Each row has a class, written after it.
[  33  106  -95  198   62   43   -8  -67  160 -358  -31 -117  577  244
   71   43 -269 -414 -129 -119 -135  -77  229  357  -38  -20 -150   60
  -90 -115  173 -212 -158 -378  -17  116 -219 -194   74] : bor
[ 252 -142   25 -107  -15  107 -277  124 -166  330   51  120 -305  179
  159  127  -28 -429  198  192 -182   88 -184 -468 -241  -17   95   56
  637  181 -175  156  -41  269   32 -200  -97  -30   17] : rozi
[ -87 -263  -13 -174 -332 -110  -45  181 -391  220  308 -128 -113 -273
  103  -58   63  230  292  372 -117  369  -21  -77  176  218  193 -130
  275 -155 -268  186   96  503  168  -77  462   10  175] : Zed
[-141 -248 -343 -117   52  624  395  197   35   48  255   83   61  157
 -152 -119 -207 -424  107  515   83  247  295  100  -75   69  228  290
 -273  -71  -61   -9  131  -10  145   54  -13  115  136] : kare
[ 166  712 -271  -37  105  415 -173    7  261  351   11 -272   31  179
    8   -7  356 -410   23  438  158  255  -54    0 -510   85  217  260
  154  262  -96   90   91 -136  614  230 -180   -7  156] : Pasib
[-221   74 -349   67   50  147 -192 -162   71  477  -44  303 -186 -193
  113  -19  102 -622  191   53 -304  581  -71  -97   33 -286  360  274
  419 -220 -245  479  115 -105  -22  294 -143 -158  514] : Bimu
[ 296   -7  401  173  -40 -228 -441  427 -145    1  245 -261  122   79
   -7 -266  292   89 -235 -620 -369 -140  249  -15  122  232    4  -46
  190 -379 -395 -527   27 -310  183  -80   58 -514  302] : bor
[ 360 -151  244 -146  -63    8  -80  363 -266 -265  -88 -317  -94  -15
   31 -285 -331   49    2 -254   60 -260 -307 -155  107  242  177    0
 -324  104  196  -32  -59 -187  180 -210   19 -185  163] : Bimu
[ -42   53 -194  -21  121   68 -700 -293 -369  484  316  561   92 -340
  -31   87 -156   45  -71  -59 -142 -171 -532  -51   77 -387   18  188
  260  121  104  444  -10   66 -200  -10  -63 -316 -237] : fusul
[-298 -151  155   69  -73 -333  111  331 -247 -254  -28 -223 -110   88
 -103  -62   -5   92   -3 -367 -116 -392  147 -395   49  145 -109 -333
 -215  -39 -189 -328 -224   34 -251   81  299  179   80] : bor
[-480 -386 -281   65   33  306  224  256  -36  155  635  235 -318 -248
   29  -58 -116 -293   21  189 -114 -207 -549   48  -71 -318   54 -167
  -51  137 -254  198  141  226  314   18  505  189  162] : nirek
[-114 -354 -244   60   39   85  -61  419 -442 -439  348  264 -172 -110
  -95  -37 -349  -66  244  260  -12  184 -427  128  136 -406  -16  116
  353 -261   -9 -103  375  178 -354   36  -50  307  444] : rozi
[ 173 -201  139 -117 -109  218 -186 -248   -1    5    5  397  290  127
   14    5  -71  236 -240 -341   70 -113 -152  371  -50 -127  -93 -101
  190  -32  270  294 -423  -17 -247 -111 -198 -365  -75] : Bimu
[ 220   84 -131  157  108 -111 -229 -133  -32  -50   40 -167  456  109
 -202 -128   60  149 -219 -483  -20 -105  153  198   15   71 -170   -8
 -407   49    5 -381   86 -511  150  -59 -150  -30 -289] : Mur
[ -68    8 -105  179   22  -11    9   77   78 -161 -186  -51  127    5
   99  104  -94 -461  -31 -205 -170 -151   92 -315  102   53 -149  141
 -184   62   37  -81  -98 -209 -249  -20  -81 -211   66] : linon
[ 210   76  135  205  -34  -77 -357 -369 -310 -282  771  -75  351 -236
  116 -324 -294  -22 -211    1 -281    0 -216  369  103  -12   35  154
  100   83  168 -514  240  -94  437 -168  445  134   60] : Pasib
[ -83  130   33   80   13   10 -178   -2   10 -149  -17  -19   63  171
  -42 -137  126   39 -116 -179   18 -160  -71  361  -78  -32 -216 -190
 -256  122   21  -98 -222 -196   -1   66  175   46  -29] : Mome
[ 407 -399  -13   91  303 -156 -263  461   19 -151   46 -174 -396 -142
  -63  252  533 -341 -173 -350 -124 -219  -75 -773  129  -46  393   36
  236  213  -19 -524  151  239  515   -3   31  145  -28] : Mav
[ -21  -18  -49  158  129 -144   19  -36    2 -131 -117 -264  171   42
 -111   43   24   23  -55  -16   88 -141  151  137  -65  -28 -244 -239
  -27   25  112 -180  183 -190 -163  -57   26  324 -214] : fusul
[-478  -98 -439   -7  197   47  588  -44  228 -143  269   19   26  -20
 -380   62  413 -663 -243  309  263  180  199 -511  -43 -282  188  330
 -187  133   18   46   58  163  190  372   39  529 -153] : kare
[ 115 -137  125  281   59 -386  109  178  -69 -243 -360 -610   42  100
 -162 -164  293 -195 -117 -622    2 -182  303 -355  150  203   56 -336
 -147  -64  126 -527   98 -221 -159   -3   42  395    4] : nirek
[ 527 -366 -193  -45  173  653 -378  239 -443   90  213  413   75 -232
  -65 -103  100 -481   11 -221 -292   68 -326   71  135  125  235  582
  259  147  -14  -98  -91  -20  -89 -365 -611 -899  324] : Mav
[  13  -86 -104  241  -35 -148  196 -212  -14 -215  -68  -70  213  175
 -161   47  210 -165 -151 -312  -30   27  312  150   27   64 -204  -17
    8  -32    4 -219  -22 -150 -243   52 -182  -50    9] : Mur
[ -56   41  408   28  -99    6  376 -114  378   96 -202 -369  285  135
    9 -268  -19  414  -21 -498    9 -251  142    6  133  380  302 -367
 -638  145   28 -409 -420 -252  -17 -158 -196  492   46] : Bimu
[-166  540 -163   13 -263   37  261    9   96   71  578    7  148  262
  -75   25  422 -557  -91  433  -25  195  193   77 -333   39  100  317
  229   -9 -204 -189  114  123  189  -85 -184  -57   92] : Mome
[ -89  -94   13  117  -52  -53  -18  -54 -118 -203  139   66 -107   43
   -5 -121 -252 -269    3 -223   -4 -227 -117   80   43  -78 -185 -371
 -303   55   44  -11 -202 -166 -320 -161   56   48 -172] : Mome
[ -25 -339  181  256  245   57  -31 -129  152 -619 -329 -146  -10   26
   71  -94   55 -227 -223   82    7  241   50  244   37 -286 -163   74
  324 -227  344  -45  111   62  156  377  406   73  362] : kare
[ -32 -243  -94  -92 -108  549  -62 -148  -15  -54  190  248  384  -49
  -88  -23 -272  186 -209 -297   15 -201  -70  361 -174 -235 -179 -215
 -224  -50  143 -120  -88 -212   17 -260  172    7 -127] : Zed
[ 109 -182  127 -139  -12  487 -671  245 -254 -197 -222   10 -217  -96
  253 -198  -16  -60  239  -62 -241  116 -243    8  -27  222  125   55
  197   37  170   93 -280  301 -428 -205   51  -77  404] : kare
[ 328 -323  109   76  -51   38 -334    9  206 -427 -173  -41  483  336
    1   26 -256  -52 -137 -250 -258 -220  249  -83   96  -85 -139   81
 -307  -39  172 -285 -112 -241 -420 -179 -290   32 -225] : bor
[ -22  215  -98   44  102  202 -172  -30   30    9   66    3  456  204
  -62   60   19  -26  -25  -80   76 -106  -19  291 -160   63 -117  102
    0  113  169 -154  -33 -300 -201 -179 -340  -13   10] : Mur
[  -4  412 -391   41 -198  162  212 -480    0  171  378   20  209 -168
  -50   53   23 -562   14  337  258  615 -139  546 -335  -43  153   84
  373 -202  102  265  438 -218   16 -136 -250 -315  232] : nirek
[  58  380  -16   67   53 -327  378 -253  438   81  -54 -369  -10  280
 -120   87  539 -862 -219  175  149  123    2 -523 -230   13  425  297
  131  208   26   76   14  264  255  147 -367   76 -192] : Zed
[-122 -209  386 -134 -114  -57 -206 -306  193  154 -580 -213   39  139
   53 -112  463  260  -15 -146 -148  171   -1 -105  -58  180  -45  -82
   50   48   84  409 -223  124 -150   29  168  -11  190] : kare
[ 589 -556   63   78  182  370 -403  255 -149  -22 -179 -311  656 -133
 -105  -97 -263 -470 -183 -259 -119   82   87 -360  214   21  111  200
  220 -187  164 -101   86 -545  124 -163 -264 -626  222] : bor
[  47  115 -344  -68 -150 -143 -151  439   -4 -173 -257 -508  -88   46
 -242  -99  246 -392   67 -190  -41   27   88 -397   27  -66  477  -56
 -356 -170   71   39  184  -87  238  362  -73  611  180] : Mav
[-145   37 -334  253  369  376  168 -139  407 -509   -6 -229  188  183
  -20 -219 -186 -688 -210  142   93  325  -19  278   -7 -168   -5  202
 -445  -99  321 -154  463 -206  107  306  195  262  196] : Pasib
[-294 -343  -63 -119  -80   86  111 -596  514  113 -128  330  227 -138
  138  186  -31  210   76  478 -258  254  -10  358   38  -94   86  292
 -388  196   52  681 -192  130 -213   96 -136 -200   41] : rozi
[   4 -136   24   42  107   31  154    2  187 -289 -286 -275  244   69
   -1   92 -157 -305  -79 -276  -15 -109  222 -109  -36   85  -71    2
  -82  -54  162 -162  -23 -335 -231 -123 -123  -89   37] : Zed
[ 240 -356 -200  -44 -198  297  138 -180  116  -38  159   86  569 -184
    1   43 -632  282  251  503  -17  345  272  591   55  -17  279  177
   34 -365   75  207   27 -242 -320 -141 -624 -303   54] : Zed
[ 162  514 -223   12  124  -26 -435 -116  -48   39   29 -123 -368  131
   81  -35  505 -541  -16   37  -19  251 -129 -295 -169  -85  -62  -47
 -152  152  -84  279   -8  265  561  329  -63 -170 -120] : Mav
[  82 -204   44  286   23 -123 -187  211 -122 -171   91 -359  448  195
 -258 -137  172  149 -111 -502  -44 -239  273  -89  144  133  -49 -397
 -282  -28  -72 -694  -52 -210 -144  -83  -57  372  -54] : Mur
[ -29  508 -174  -96  -84 -208  336 -329 -260 -110  599 -169 -386 -335
   35 -278 -233   81  -99  279  371  510 -548  292 -110  148 -144  104
   27 -137 -113  255  572  241  351    1  347 -221 -144] : fusul
[ -16   74  -88  161  196   15  228 -157   70 -224  -59 -168  108  110
    2  164   33 -347 -182 -306  -67 -190  426   21 -195  114 -193  -92
    4   21  150 -268  -62 -216   -7   51 -203  -56  -18] : rozi
[  14  -54  -93   -5  149  137 -210   45 -500  -33  458  140  -59 -169
  -61 -249 -396  -15  135  203 -151   67 -286  161   50   91  152  369
 -141  -47 -154 -168  282   30  -84 -133   45 -499  223] : Zed
[   6 -156  251  -17 -338 -222   32   71 -159  390  184  164   53 -250
  -26    1 -211  391  131 -255  -61 -351 -109   91   54   49   96 -456
  228 -141 -263   86 -347   39 -127 -342  -87   20 -282] : Mur
[ 228   34  -92  106   94 -180 -321 -120   45   63  -45 -299  351   28
 -119  -43  183 -403 -127  119   66  382 -222 -328   -3  105  193  373
  441  -30   88    5  362   60 -333  -91 -145   -9  -11] : linon
[ -53  266   91  -24   99  138 -149 -193  183   42 -213   11  -73   98
   65 -119  316   77 -257 -289  -47   46  -21  194 -205  -54  -83  -85
  -74  -34   44   85 -154   69  273  192  126 -210    7] : fusul
[ 138   77   20  174   67 -190  -72 -274 -122  -73  132  -46   18   90
  -32   77  -83 -150  -64 -230   22 -175  -86   73    5  127 -306  -50
   -8  187  -34  -71   21 -287 -410 -144 -195 -189 -122] : bor
[-246  201  -93  201   58 -108  459 -573 -209 -148  164   49  159   28
 -222  -35   35 -301 -261 -258  148 -160  -67  198 -179  -80 -379  -67
  -81  184  131  -70  -75 -249   13   99   10  -91  -49] : Mav
[ 539 -133   17   90 -135 -212 -168  114  -16 -227   66 -329  -87   95
  -45 -244  -18 -676    9 -166 -319  351   32 -540  168  268  256  377
   40 -212 -295 -244  383   10 -369 -320 -410 -252   77] : linon
[ 202  202  462 -196 -175  -19 -157 -294  119   -5 -610  106 -139  160
   28  -96  302   91  -49 -192  -49   36 -118  -86 -152   40  246  191
   57   24  170  318 -440  206 -235   26 -366 -494  206] : nirek
[ 394  -58 -425   23  392  665 -364  117  140   37 -189 -202  368   25
 -133   94 -399 -546  -50 -443  -78 -190 -101 -161  -17 -112  464  277
 -206  -50  393 -229  335 -573  -46  -75 -707   27  136] : Zed
[-161 -131   65  -36  -94   69  135 -114  368 -199 -201  203  360  195
    9   72  144 -185 -165  324   21  366  183  153 -144 -249   83  164
  286 -228   74  179 -210  275  -20  201   57 -177  165] : Bimu
[-418 -143 -117  -81 -156  377  121  296 -149  104  184  163 -123    5
 -209 -144 -236  531  174  188  123 -291   70  128 -211 -248   64 -531
 -701 -245 -104   92   -9   23    1  113  142  135   65] : nirek
[ 363 -276  362 -104  -89  439 -345  284 -274 -373 -151  -84  -56   -5
  119 -258 -460  451   92 -307   79 -148 -217  487  124  251 -217 -264
  -79  -50  245 -371   -1 -252 -410 -537  273  109  171] : Mome
[-370  311 -242  438  570 -117  378 -504  413  148 -145    4  487   42
  -41  235  251 -767 -312   30  164  -74 -123  -82   51 -321 -348  322
  144  325  289  -10  127 -329  118  247 -155  223 -248] : linon
[ -77  -82  212  -37 -112   62 -193 -114 -276 -176   60  101  -76  108
  -12  -92  131   22  -22 -112 -136  -78 -190  -69 -124  -57  -85 -235
   25   98  -25  -13 -357  319   91   80  195 -162  246] : Mav
[  89 -114   79   16   -4  200 -406 -146    9 -117   38  -61  176  330
   92 -251  104 -135  -38   34 -153  113 -106 -115  -74  -87  134 -159
   46  122  165   18 -410  470 -137  108  -38  448  -99] : bor
[ -23  126   86    0 -196  131 -120 -444   78   15  -52  100  296   41
   36 -272  344   22 -238 -370  -43  224  -65  145  -30   44  -54 -130
 -253   60  110  267 -639   26  -40   75 -202 -499  -17] : Mome
[  72  -97  387  -60   74  101 -520   19 -185 -349 -376 -203  -76  103
  -36 -220  -97  201 -171 -329 -144 -241 -190    0 -180  -94 -220 -218
  -30  -96  126  -93  -13   56  131   97  570   33  192] : Mav
[   5  148  183  245   90 -154  -85 -192   68 -301   77 -108  113  315
  120  169  291 -193 -186  101  -23  -52   79  153  -67   -9 -183  -25
  641  -42  192  -88 -130  410 -174  242  -62   41  176] : linon
[ 306  115  172 -151   -6  244 -463  190   56 -579  -57   10  250   51
  264 -114 -391   71 -121 -181  -62  100    2  297  -32   39 -161  269
  -91 -171  268 -231  -53 -251  179 -219  146 -334   79] : Mur
[ 427  124  184   -3   20  237 -766 -265  145  230 -121  213  146   87
  245   96 -186 -161  -67   24  -19  -78 -497  317   30  -51   81  203
  258  293  281  378 -135  -57 -192 -148  -29 -256   21] : Bimu
[  89 -218  173 -120 -213  313 -319  140  -73 -223  -99  380   95  -48
   75  -50 -185  320   19 -152  -41 -233 -159  330   35  -71   43 -133
 -230   84  190  -25 -574   72 -202 -132  136  -68   33] : Mav
[ 203 -135 -132    8  170  -95 -367  161  411  -23 -129 -399  269  147
   31  174  137 -307   46  190 -207 -196 -427 -384   58  117  161  440
 -195  476  138   26  314  -51 -177 -288 -394  214 -212] : Mome
[-363  150  -64  121  -98 -204  492 -152   54 -373 -323  -80   -9   62
  -59    0  123    8  -92 -243  187  -47  183  312 -181  116 -458 -268
 -321  -81   40   28 -132 -108 -389   64  120 -249  -52] : nirek
[   5  197 -179   75    4  108 -270 -183 -118 -510 -105  163  -67   38
   24   25  254 -391 -225 -202  -12  319  -13  200  -30 -222 -117  156
  279 -150  265   -7  -95  151 -106  324   91 -229  302] : Mome
[  97  206  424   38 -148 -177 -517 -306   22  141 -135 -166  143  446
  -60 -162  646  148 -164 -190 -165  -22  209 -124 -181  146  134 -140
  222   54   66  135 -421  183 -244  223 -129 -159  234] : Pasib
[  12  214   31  -74 -110  278   34 -121   20 -171  -79  168   14  267
 -100  -69 -107  215  -32  137  336  176   64  465 -347 -142 -184 -161
  100 -242   48  251 -149  -78 -332  129 -218 -208  171] : Bimu
[ -54  -62  233   97  -54   54 -304   56 -195  -60 -273  -24  -55  -79
   91  -39   28   27  -46  -52  -34  -66 -157    5   37 -276 -174 -104
  600  -62  212  153  -95   69 -163  140  375  275  295] : fusul
[-142  -81 -176    6   26  160 -145 -282  290 -371  274  248   64   35
   77  171  -86   29 -108  469   37   34 -306  364 -252 -463 -155   39
   67   59  228  337   27  326   34  173   76  217 -149] : Mav
[   2 -215  228  211   72  -91  159 -127  142 -253 -161  134  -96  207
   26  209 -235  -69 -103 -160   68 -334  311    4   11 -199 -322 -372
   56   10   -4  -84 -308 -145 -239  128   76   17  -63] : Bimu
[ 355 -165  230  -43 -239   52 -224  177  -12 -136  273   -6   33  211
 -334  104    6  547 -106  -64    1 -248  200 -177   74 -345  122 -350
  -18 -405 -193 -372  194  171  154   70 -276  279  -64] : Mome
[-403 -193 -158  -58  -82   35  369  209 -224  -88  610   31  -72 -275
   72 -161 -378  316   -4  111   50  127 -187  518 -116   49  -44 -191
    4 -399 -119    5  330  -76  329  -30  553 -194  237] : bor
[ -55   70  115   41   37  189  -41 -257  277   -9 -219  -71  260  304
   51   70    1  -59 -118  -96  -53 -180  118  309  -75    3  126 -143
 -201   33  246  137 -317  -15  126  325  -75 -159  223] : nirek
[ 223 -229 -166  -84   72  -16 -231  195  139  274  312 -268  118 -246
   17 -151   84 -170  -78  207  -95  289 -254  -24  -26    5  286  362
  381   41 -108  193  356 -305  462 -137  123   46  -31] : Mome
[ 256   97  144  -26   33 -167 -265 -181  318   12 -639 -220  230  143
   69  108  173   47  -24 -238   -8  187   67  -76  -76  -51  183   42
  237 -156  214  135 -115 -149  -54  101 -361 -149   12] : Zed
[-172   51 -689  -33  249  492 -114  399  344  338  174  213  256 -176
  -23  337  384 -617   50  368    8  392    8   79  -71  -37  641  510
   28 -104  160   46  421   47   45   -9 -424 -160  259] : rozi
[-115 -457   65  160   70  251  144  874 -221  339 -354 -181 -370 -211
  -93 -185  308 -669  132 -532  -67 -314 -273 -407   47  158  560 -311
  237 -260   53  -76  100   35 -361 -349 -125 -224  506] : nirek
[-124 -171  314   -2 -119  149 -132  -71  221  246  184   59   91  199
   22 -140  113 -275   -1   78 -349 -234 -167   60  -92   28  159   28
   66  -95  -54  173   58  276 -307 -391 -204   47  -19] : kare
[-104 -252 -249  -48 -101 -118   13   40  -94  216  417  201 -308 -334
   -6  165 -133   98  221  250   57  102 -434 -143  -88 -133  273 -205
  195 -179 -210  489   72  289   49   23 -279 -377  -43] : kare
[-172  114 -155  196   46 -102  198  -64  318  -10   25  -13  288  265
    2  242  252 -300 -118  -80 -165  -79  463   64 -119 -119  -45   38
  106 -195    4  -17  -75 -219  -34  245 -460 -143   63] : bor
[ 186  165  269  125  122  112 -286  -53  -55   13 -261  -24  187  102
  115  -40  143 -318  -71 -157  -34   11 -190  -50   50    6  -43  150
  572  -34  167  122 -366  112   23  153 -305 -395  218] : kare
